Here is a tiny trained network, its code and every weight. The questions are about switching its units off for an input and a target symbol, where a switched-off unit gives its printed mean instead of its output.

import numpy as np


def w(rows, s, z=0):
    codes = np.array(rows[::2]) - 128.0
    scale = np.full(codes.shape[1], s)
    scale[-1] = z or s
    return codes * scale


def norm(h):
    return h / np.sqrt((h * h).mean(-1, keepdims=True) + 1e-5)


def softmax(a):
    e = np.exp(a - a.max(-1, keepdims=True))
    return e / e.sum(-1, keepdims=True)


def log_softmax(a):
    a = a - a.max(-1, keepdims=True)
    return a - np.log(np.exp(a).sum(-1, keepdims=True))


def net(x, mask):
    ids = ['αβγδεζηθλμξστφψω'.index(c) for c in x.split()]
    T = len(ids)
    res = E[ids] + P[:T]
    u = 0
    for l in range(3):
        r = norm(res)
        for j in range(2):
            rows = slice(4 * j, 4 * j + 4)
            q, k, v = (r @ M[l][rows].T for M in (Q, K, V))
            z = softmax(np.where(np.tri(T) > 0, q @ k.T / 4**0.5, -1e9)) @ v
            o = O[l][rows]
            res = res + np.where(mask[u + j], z, o[:, -1]) @ o[:, :-1]
        u += 2
    return log_softmax(norm(res)[-1] @ U[:, :-1].T + U[:, -1])


Q, K, V, O = {}, {}, {}, {}
E = w([
[115,75,123,142,95,144,141],'α',
[77,146,123,150,94,112,125],'β',
[122,72,134,120,95,104,124],'γ',
[129,99,152,129,116,86,112],'δ',
[85,112,120,179,103,154,112],'ε',
[130,135,140,123,126,100,82],'ζ',
[101,126,112,133,98,109,77],'η',
[137,134,177,104,134,100,72],'θ',
[80,155,215,188,130,91,83],'λ',
[121,70,172,74,95,126,101],'μ',
[118,105,126,93,91,174,93],'ξ',
[138,94,154,110,104,206,115],'σ',
[189,119,131,152,116,130,169],'τ',
[151,161,96,129,94,148,134],'φ',
[142,129,188,138,133,126,158],'ψ',
[207,155,91,83,167,4,74],'ω',
],0.032)
P = w([
[160,102,158,185,9,126,110],'0',
[164,115,150,159,47,129,93],'1',
[168,119,141,145,77,138,88],'2',
[158,104,130,137,102,139,94],'3',
[148,113,122,129,119,142,93],'4',
[132,115,121,115,131,123,98],'5',
[124,124,119,112,148,114,108],'6',
[112,113,121,112,152,100,126],'7',
[107,109,121,107,163,79,125],'8',
],0.014)
Q[0] = w([
[130,131,249,64,188,240,95],'L0H0',
[154,155,134,173,192,185,180],'L0H0',
[174,218,103,78,156,160,69],'L0H0',
[149,164,186,54,210,111,155],'L0H0',
[117,142,134,121,122,129,162],'L0H1',
[140,137,100,103,188,137,158],'L0H1',
[136,107,170,157,28,137,82],'L0H1',
[146,121,131,114,112,139,119],'L0H1',
],0.016)
K[0] = w([
[101,103,252,67,136,191,113],'L0H0',
[162,153,200,137,118,98,174],'L0H0',
[158,139,144,92,46,175,90],'L0H0',
[96,119,198,140,35,160,169],'L0H0',
[137,131,117,140,121,118,114],'L0H1',
[141,111,150,133,63,132,108],'L0H1',
[107,139,93,78,197,126,162],'L0H1',
[125,117,126,107,120,138,130],'L0H1',
],0.019)
V[0] = w([
[143,175,64,142,109,150,135],'L0H0',
[120,103,157,210,129,143,56],'L0H0',
[104,111,53,86,68,123,110],'L0H0',
[89,90,117,158,147,155,170],'L0H0',
[223,155,151,147,70,107,159],'L0H1',
[144,134,193,66,126,196,184],'L0H1',
[145,82,124,207,87,100,9],'L0H1',
[162,198,182,124,49,124,98],'L0H1',
],0.011)
O[0] = w([
[186,146,149,140,111,216,121,134],'L0H0',
[80,77,125,249,136,99,146,192],'L0H0',
[169,27,57,122,91,203,68,183],'L0H0',
[56,116,118,143,139,162,196,111],'L0H0',
[130,123,172,111,25,85,106,163],'L0H1',
[20,241,164,144,73,122,166,98],'L0H1',
[245,2,221,144,131,176,139,254],'L0H1',
[132,201,145,189,56,175,116,175],'L0H1',
],0.0074,0.015)
Q[1] = w([
[17,21,149,129,157,156,47],'L1H0',
[175,74,59,171,253,103,120],'L1H0',
[135,197,125,168,104,194,52],'L1H0',
[152,34,153,183,149,206,85],'L1H0',
[124,171,100,69,153,151,100],'L1H1',
[103,43,144,157,196,143,83],'L1H1',
[147,76,168,133,104,207,174],'L1H1',
[98,98,197,148,23,150,79],'L1H1',
],0.018)
K[1] = w([
[9,79,161,111,122,179,78],'L1H0',
[89,144,83,104,250,40,108],'L1H0',
[93,211,139,77,67,114,145],'L1H0',
[111,166,160,86,185,192,56],'L1H0',
[148,114,167,175,68,146,105],'L1H1',
[130,41,150,108,178,191,123],'L1H1',
[162,163,168,80,197,140,90],'L1H1',
[154,203,126,50,153,155,220],'L1H1',
],0.018)
V[1] = w([
[66,82,238,174,144,184,150],'L1H0',
[124,152,232,116,158,81,68],'L1H0',
[173,133,151,132,197,155,147],'L1H0',
[151,75,144,60,64,103,189],'L1H0',
[73,118,224,101,136,109,117],'L1H1',
[207,181,114,101,187,82,134],'L1H1',
[90,126,73,69,140,88,59],'L1H1',
[103,150,202,88,138,251,113],'L1H1',
],0.023)
O[1] = w([
[91,29,175,106,98,55,230,252],'L1H0',
[96,84,158,161,85,10,63,121],'L1H0',
[77,133,86,102,101,85,137,113],'L1H0',
[191,175,212,41,161,96,128,208],'L1H0',
[86,135,187,47,203,128,117,114],'L1H1',
[122,230,139,142,98,110,64,16],'L1H1',
[169,88,150,147,163,164,48,10],'L1H1',
[95,42,124,4,54,96,109,167],'L1H1',
],0.017,0.019)
Q[2] = w([
[159,144,161,130,148,134,99],'L2H0',
[42,130,101,166,212,142,107],'L2H0',
[199,104,181,127,88,49,161],'L2H0',
[104,175,134,151,51,143,100],'L2H0',
[70,118,137,78,99,111,250],'L2H1',
[168,149,141,195,17,160,146],'L2H1',
[104,52,110,196,219,124,148],'L2H1',
[48,122,171,110,105,106,87],'L2H1',
],0.025)
K[2] = w([
[119,103,82,130,142,103,70],'L2H0',
[113,81,244,148,117,193,190],'L2H0',
[203,110,57,103,187,67,141],'L2H0',
[192,163,148,138,62,86,113],'L2H0',
[181,178,37,103,212,60,156],'L2H1',
[221,212,85,198,45,161,81],'L2H1',
[82,4,138,202,187,77,106],'L2H1',
[40,184,116,84,149,122,61],'L2H1',
],0.02)
V[2] = w([
[131,149,141,146,177,19,165],'L2H0',
[196,171,16,173,198,1,101],'L2H0',
[124,200,139,120,107,103,184],'L2H0',
[218,159,64,57,149,142,150],'L2H0',
[214,77,32,119,115,114,82],'L2H1',
[185,109,154,112,167,35,142],'L2H1',
[159,182,63,106,95,41,192],'L2H1',
[174,123,120,85,79,142,74],'L2H1',
],0.023)
O[2] = w([
[137,104,76,94,162,114,228,138],'L2H0',
[121,30,130,105,140,99,251,8],'L2H0',
[130,155,104,130,138,69,142,128],'L2H0',
[162,144,167,99,70,103,210,200],'L2H0',
[202,88,75,135,78,82,179,161],'L2H1',
[169,158,61,134,162,123,112,237],'L2H1',
[111,182,57,107,51,139,140,202],'L2H1',
[163,109,149,96,110,71,154,153],'L2H1',
],0.023,0.015)
U = w([
[158,129,160,83,138,193,207,88],'α',
[139,143,85,143,108,163,123,97],'β',
[202,151,109,99,180,143,127,86],'γ',
[153,157,80,112,184,100,120,143],'δ',
[73,78,110,187,131,177,174,202],'ε',
[147,136,11,142,140,70,77,96],'ζ',
[224,46,89,198,115,136,91,37],'η',
[105,117,95,139,132,25,47,123],'θ',
[64,106,151,230,118,55,101,231],'λ',
[165,90,193,100,196,75,68,163],'μ',
[148,98,138,99,101,203,36,138],'ξ',
[58,62,122,24,90,116,111,15],'σ',
[87,209,35,90,99,64,159,39],'τ',
[149,154,181,150,5,89,127,150],'φ',
[64,210,160,119,144,127,100,255],'ψ',
[161,120,182,185,144,81,165,126],'ω',
],0.012,0.0043)

Each question gives the input, a string of symbols that net reads in full, and the target symbol t.
The units are the heads (4 rows each of Q, K, V and O). Each row of codes is followed by its name. A weight is (code - 128) times the scale printed after its matrix; where a second scale follows, it is the last column's (O and U).
mask holds one flag per head, layer by layer. A switched-off head (its flag False) gives its mean, the last column of its rows in O, instead of its output. The means were averaged over made-up inputs and are rounded, as every weight is.
A unit's drop is (log p(t) with every unit on - log p(t) with that unit switched off) / (log p(t) with every unit on - log p(t) with every unit switched off).
The circuit of an input: a set's keep is (log p(t) with only the set's units on - log p(t) with every unit switched off) / (log p(t) with every unit on - log p(t) with every unit switched off). Starting from all 6 units, units are removed one at a time, each time the one whose removal leaves the highest keep (on an exact tie, the one counted first), for as long as the keep stays at least 0.8.
units of the circuit, in order: the units of the circuit, biggest drop first
unit that matters most: the unit with the biggest drop
which heads matter: for each layer, one digit per head in row order, 1 if its drop is at least 0.15 and else 0, layers parted by /
input α α φ α φ γ α γ, target γ: units of the circuit, in order => L0H1, L1H1, L2H1
input γ φ ψ, target ψ: units of the circuit, in order => L0H0, L1H1, L2H1
input ε ζ α φ α η α, target η: unit that matters most => L0H1
input α δ ε β η α α, target η: units of the circuit, in order => L0H0, L1H1, L2H0
input η ξ ε, target ξ: units of the circuit, in order => L2H0, L1H1
input σ δ β α φ α α ψ η, target ψ: units of the circuit, in order => L0H0, L2H1, L1H1
input ε φ σ α α α, target α: units of the circuit, in order => L0H1, L1H0, L0H0, L2H1
input φ ε σ θ σ, target σ: units of the circuit, in order => L1H1, L0H1
input ω α ξ, target ω: units of the circuit, in order => L1H1, L2H0, L0H0
input α α ε, target ε: units of the circuit, in order => L0H0, L2H1, L1H0
input ε ψ α, target ψ: units of the circuit, in order => L2H1, L0H0, L1H1
input σ φ τ τ ε α α θ α, target θ: units of the circuit, in order => L1H0, L0H1, L2H0
input φ γ τ ε, target τ: units of the circuit, in order => L1H1, L2H1
input α α α ξ, target ξ: which heads matter => 10 / 01 / 10
input ξ μ ε μ δ α σ α, target σ: which heads matter => 00 / 01 / 00
input δ α θ ε ξ ε τ σ θ, target τ: unit that matters most => L0H0
input α μ α μ α α ω δ γ, target α: which heads matter => 00 / 11 / 10
input ξ ζ α α φ α α α ζ, target ζ: which heads matter => 01 / 10 / 00
input μ ε μ η α, target μ: units of the circuit, in order => L1H1, L2H1, L0H0
input α μ α γ α α δ α, target δ: which heads matter => 00 / 01 / 01
input τ θ α ε ε ε λ, target λ: which heads matter => 01 / 10 / 00
input α α σ φ ε μ ε, target μ: unit that matters most => L0H1
input τ ζ α θ α, target θ: which heads matter => 01 / 10 / 00
input α η λ ε φ α μ η, target μ: which heads matter => 01 / 01 / 00
input η α α η η, target η: which heads matter => 00 / 00 / 00
input σ λ θ α η γ σ ε, target σ: which heads matter => 00 / 01 / 00
